Here is a tiny trained network, its code and every weight. The questions are about switching its units off for an input and a class, where a switched-off unit gives its printed mean instead of its output.

import numpy as np


def w(rows, s, z=0):
    codes = np.array(rows[::2]) - 128.0
    scale = np.full(codes.shape[1], s)
    scale[-1] = z or s
    return codes * scale


def f(y):
    return y / 2 * (1 + np.tanh(0.7978845608 * (y + 0.044715 * y**3)))


def log_softmax(a):
    a = a - a.max(-1, keepdims=True)
    return a - np.log(np.exp(a).sum(-1, keepdims=True))


def net(x, mask):
    res = np.array(x, float).reshape(1, 3) / 4 @ E
    y = f(res @ A[0][:, :-1].T + A[0][:, -1])
    res = res + np.where(mask, y, B[0][:, -1]) @ B[0][:, :-1]
    return log_softmax(res[-1] @ U[:, :-1].T + U[:, -1])


A, B = {}, {}
E = w([
[100,101,167,37,28,153,44,134],'x0',
[253,188,206,123,91,64,194,63],'x1',
[106,139,254,81,214,134,133,199],'x2',
],0.01)
A[0] = w([
[115,89,66,146,83,120,139,113,68],'n1',
[68,138,131,150,133,183,123,150,66],'n2',
[106,134,95,123,218,124,151,79,87],'n3',
[171,125,144,82,125,119,180,89,132],'n4',
[117,148,159,95,77,154,100,116,38],'n5',
[100,146,164,95,156,132,152,183,112],'n6',
[125,147,189,92,185,133,113,191,85],'n7',
[160,142,95,168,102,154,113,127,158],'n8',
[173,140,184,144,114,103,150,98,116],'n9',
[7,113,109,136,151,177,161,139,6],'n10',
[141,100,162,127,77,132,85,158,22],'n11',
[116,158,115,180,175,138,167,123,184],'n12',
[86,90,182,81,57,116,98,160,49],'n13',
[146,107,109,111,105,157,79,96,116],'n14',
[90,61,126,137,123,119,123,144,127],'n15',
[125,64,125,146,151,201,96,111,39],'n16',
],0.012,0.0026)
B[0] = w([
[29,88,117,86,119,67,61,123,200],'n1',
[132,185,143,126,52,85,183,119,197],'n2',
[139,72,122,92,151,170,135,176,188],'n3',
[83,142,123,80,95,62,151,192,191],'n4',
[161,91,146,136,189,142,177,209,179],'n5',
[94,113,98,79,148,103,100,58,188],'n6',
[106,142,122,64,224,83,70,34,212],'n7',
[127,127,179,77,150,96,2,99,174],'n8',
[91,127,143,83,105,131,177,157,205],'n9',
[87,121,188,109,77,109,153,198,245],'n10',
[209,109,86,105,116,150,140,164,173],'n11',
[169,85,81,133,179,159,124,190,209],'n12',
[183,115,65,148,121,176,78,188,228],'n13',
[159,53,76,47,185,108,102,149,181],'n14',
[129,240,149,177,108,93,177,163,188],'n15',
[102,95,161,134,148,118,218,115,187],'n16',
],0.0077,0.011)
U = w([
[60,94,101,78,198,1,33,43,180],'0',
[193,54,40,127,224,145,153,198,79],'1',
[31,116,205,106,58,35,211,144,6],'2',
[76,115,165,192,163,108,75,68,118],'3',
],0.007,0.0022)

Each question gives the input, the list of numbers given to net, and the class t.
The units are the neurons (one row each of A and B). Each row of codes is followed by its name. A weight is (code - 128) times the scale printed after its matrix; where a second scale follows, it is the last column's (A, B and U).
mask holds one flag per neuron, in row order. A switched-off neuron (its flag False) gives its mean, the last column of its row in B, instead of its output. The means were averaged over made-up inputs and are rounded, as every weight is.
A unit's drop is (log p(t) with every unit on - log p(t) with that unit switched off) / (log p(t) with every unit on - log p(t) with every unit switched off).
The circuit of an input: a set's keep is (log p(t) with only the set's units on - log p(t) with every unit switched off) / (log p(t) with every unit on - log p(t) with every unit switched off). Starting from the 12 units with the biggest drops (on a tie, the unit counted first), units are removed one at a time, each time the one whose removal leaves the highest keep (on an exact tie, the one counted first), for as long as the keep stays at least 0.8.
units of the circuit, in order: the units of the circuit, biggest drop first
unit that matters most: the unit with the biggest drop
k most important neurons: the k neurons with the biggest drops, biggest first
drop of u: that unit's drop, to one decimal
input [7,-6,5], class 1: 4 most important neurons => (n13 n11 n5 n1)
input [-3,-6,-5], class 2: units of the circuit, in order => (n10 n13)
input [-6,1,6], class 0: units of the circuit, in order => (n7)
input [6,2,-5], class 1: units of the circuit, in order => (n5 n13)
input [-3,-3,2], class 3: 2 most important neurons => (n13 n14)
input [-7,-8,-7], class 2: 2 most important neurons => (n10 n1)
input [-3,-3,6], class 0: 2 most important neurons => (n7 n6)
input [4,-8,4], class 2: 2 most important neurons => (n10 n2)
input [8,6,7], class 1: 3 most important neurons => (n13 n5 n11)
input [0,5,6], class 0: 2 most important neurons => (n7 n10)
input [6,-8,5], class 2: 3 most important neurons => (n10 n2 n15)
input [6,-8,1], class 2: 4 most important neurons => (n10 n2 n15 n12)
input [-1,-1,-3], class 3: 4 most important neurons => (n7 n6 n4 n14)
input [-5,0,-7], class 0: units of the circuit, in order => (n1)
input [-3,-5,-6], class 0: 2 most important neurons => (n1 n8)
input [-2,4,5], class 0: 2 most important neurons => (n7 n10)
input [-5,-6,8], class 0: 2 most important neurons => (n7 n6)
input [-3,-4,-2], class 2: 3 most important neurons => (n13 n7 n10)
input [8,0,0], class 1: drop of n4 => 0.0
input [2,-1,5], class 0: drop of n7 => 0.3
input [2,1,5], class 0: drop of n7 => 0.2
input [-2,-1,-1], class 3: unit that matters most => n13
input [5,-3,2], class 1: drop of n13 => 0.4
